Here is a tiny trained network, its code and every weight. The questions are about switching its units off for an input and a class, where a switched-off unit gives its printed mean instead of its output.

import numpy as np


def w(rows, s, z=0):
    codes = np.array(rows[::2]) - 128.0
    scale = np.full(codes.shape[1], s)
    scale[-1] = z or s
    return codes * scale


def norm(h):
    return h / np.sqrt((h * h).mean(-1, keepdims=True) + 1e-5)


def f(y):
    return y / 2 * (1 + np.tanh(0.7978845608 * (y + 0.044715 * y**3)))


def log_softmax(a):
    a = a - a.max(-1, keepdims=True)
    return a - np.log(np.exp(a).sum(-1, keepdims=True))


def net(x, mask):
    res = np.array(x, float).reshape(1, 7) / 4 @ E
    u = 0
    for l in range(2):
        y = f(norm(res) @ A[l][:, :-1].T + A[l][:, -1])
        res = res + np.where(mask[u : u + 10], y, B[l][:, -1]) @ B[l][:, :-1]
        u += 10
    return log_softmax(norm(res)[-1] @ U[:, :-1].T + U[:, -1])


A, B = {}, {}
E = w([
[75,111,200,21,44],'x0',
[134,127,124,122,127],'x1',
[124,246,51,116,51],'x2',
[245,150,176,194,88],'x3',
[130,122,127,124,129],'x4',
[164,232,190,74,223],'x5',
[128,124,123,126,129],'x6',
],0.0012)
A[0] = w([
[160,116,131,118,93,1],'L0N1',
[42,145,74,66,159,58],'L0N2',
[129,105,214,15,37,87],'L0N3',
[195,125,36,212,208,175],'L0N4',
[108,200,70,122,97,133],'L0N5',
[130,188,172,115,176,101],'L0N6',
[56,110,37,44,197,145],'L0N7',
[253,154,183,153,57,95],'L0N8',
[116,206,80,107,79,147],'L0N9',
[123,103,211,11,24,61],'L0N10',
],0.0038,0.0019)
B[0] = w([
[136,66,161,181,174,69],'L0N1',
[121,91,205,201,76,143],'L0N2',
[93,184,31,193,203,253],'L0N3',
[29,200,82,133,159,251],'L0N4',
[151,150,121,85,81,178],'L0N5',
[99,131,153,43,99,157],'L0N6',
[120,187,252,233,61,208],'L0N7',
[71,156,230,233,96,216],'L0N8',
[201,145,112,79,85,201],'L0N9',
[89,173,45,215,226,250],'L0N10',
],0.0032,0.0014)
A[1] = w([
[148,46,124,108,126,4],'L1N1',
[246,143,157,188,129,100],'L1N2',
[124,44,134,158,227,109],'L1N3',
[99,58,161,146,219,105],'L1N4',
[198,171,99,245,183,140],'L1N5',
[180,206,123,107,129,206],'L1N6',
[127,46,3,186,87,125],'L1N7',
[93,41,85,186,14,97],'L1N8',
[147,17,190,116,225,141],'L1N9',
[92,222,206,58,161,186],'L1N10',
],0.0035,0.0014)
B[1] = w([
[96,196,119,122,162,69],'L1N1',
[49,83,154,141,109,126],'L1N2',
[144,182,78,124,78,162],'L1N3',
[148,173,122,103,61,164],'L1N4',
[51,113,138,59,114,224],'L1N5',
[120,33,108,99,107,208],'L1N6',
[177,113,180,55,207,193],'L1N7',
[185,118,172,104,197,175],'L1N8',
[170,167,55,97,2,155],'L1N9',
[189,36,111,148,168,254],'L1N10',
],0.0036,0.0019)
U = w([
[54,174,37,153,198,254],'0',
[189,154,65,96,1,134],'1',
[79,107,222,223,99,72],'2',
[217,67,145,68,213,43],'3',
],0.0084,0.00097)

Each question gives the input, the list of numbers given to net, and the class t.
The units are the neurons (one row each of A and B). Each row of codes is followed by its name. A weight is (code - 128) times the scale printed after its matrix; where a second scale follows, it is the last column's (A, B and U).
mask holds one flag per neuron, layer by layer. A switched-off neuron (its flag False) gives its mean, the last column of its row in B, instead of its output. The means were averaged over made-up inputs and are rounded, as every weight is.
A unit's drop is (log p(t) with every unit on - log p(t) with that unit switched off) / (log p(t) with every unit on - log p(t) with every unit switched off).
The circuit of an input: a set's keep is (log p(t) with only the set's units on - log p(t) with every unit switched off) / (log p(t) with every unit on - log p(t) with every unit switched off). Starting from the 12 units with the biggest drops (on a tie, the unit counted first), units are removed one at a time, each time the one whose removal leaves the highest keep (on an exact tie, the one counted first), for as long as the keep stays at least 0.8.
units of the circuit, in order: the units of the circuit, biggest drop first
top k neurons: the k neurons with the biggest drops, biggest first
k most important neurons of layer l: the k neurons of layer l with the biggest drops, biggest first
input [4,-1,6,7,0,-8,-6], class 3: 2 most important neurons of layer 0 => (L0N7; L0N4)
input [3,4,-8,6,7,0,2], class 1: units of the circuit, in order => (L1N9)
input [6,0,2,1,-6,6,-1], class 0: top 4 neurons => (L0N3; L0N10; L1N7; L1N8)
input [-1,-7,-2,-5,-6,-7,-6], class 3: units of the circuit, in order => (L1N8; L1N7)
input [1,4,-8,-8,5,6,0], class 1: top 4 neurons => (L1N9; L0N8; L1N4; L0N4)
input [-3,-8,-7,8,-8,6,-2], class 2: 4 most important neurons of layer 1 => (L1N2; L1N7; L1N8; L1N5)
input [-6,-7,3,7,3,-8,-1], class 3: units of the circuit, in order => (L1N7; L0N7)
input [-4,-2,-4,1,-4,-6,-3], class 3: 2 most important neurons of layer 0 => (L0N10; L0N3)
input [-8,-8,-7,2,3,-2,8], class 0: 2 most important neurons of layer 0 => (L0N4; L0N9)
input [5,3,-1,-7,5,7,8], class 2: top 3 neurons => (L0N7; L0N2; L1N7)
input [-1,5,8,-3,-1,7,-2], class 1: 2 most important neurons of layer 1 => (L1N7; L1N8)
input [-2,0,2,-8,-6,-6,-3], class 2: units of the circuit, in order => (L0N7; L0N2)
input [-6,0,-8,-3,6,3,4], class 1: 2 most important neurons of layer 1 => (L1N9; L1N4)
input [6,-3,-6,-5,-5,3,-8], class 0: 2 most important neurons of layer 0 => (L0N3; L0N10)
input [3,-6,7,-8,4,1,-8], class 2: top 3 neurons => (L0N7; L0N2; L1N9)
input [1,-3,-2,-5,-6,2,-6], class 2: units of the circuit, in order => (L0N7)
input [-3,6,1,7,0,-8,-4], class 3: units of the circuit, in order => (L0N7; L1N7)
input [2,-1,-2,-1,4,-5,-2], class 3: top 3 neurons => (L1N7; L0N4; L1N8)
input [8,5,-6,-3,-8,3,7], class 0: units of the circuit, in order => (L0N3; L0N10)
input [-6,-4,3,8,8,1,4], class 2: top 2 neurons => (L0N8; L0N3)
input [4,-5,-7,4,8,-8,-6], class 3: units of the circuit, in order => (L1N8)
input [3,-1,-6,2,-6,1,-8], class 1: 2 most important neurons of layer 1 => (L1N9; L1N4)
input [1,7,-2,-7,7,7,7], class 2: top 3 neurons => (L0N7; L0N2; L1N7)
input [-5,-7,-4,5,4,-5,-2], class 0: top 2 neurons => (L0N4; L0N7)
input [3,-6,3,-7,-4,-4,-4], class 2: units of the circuit, in order => (L0N7; L0N2)
input [4,8,1,-3,-4,7,-7], class 3: 3 most important neurons of layer 0 => (L0N4; L0N8; L0N6)
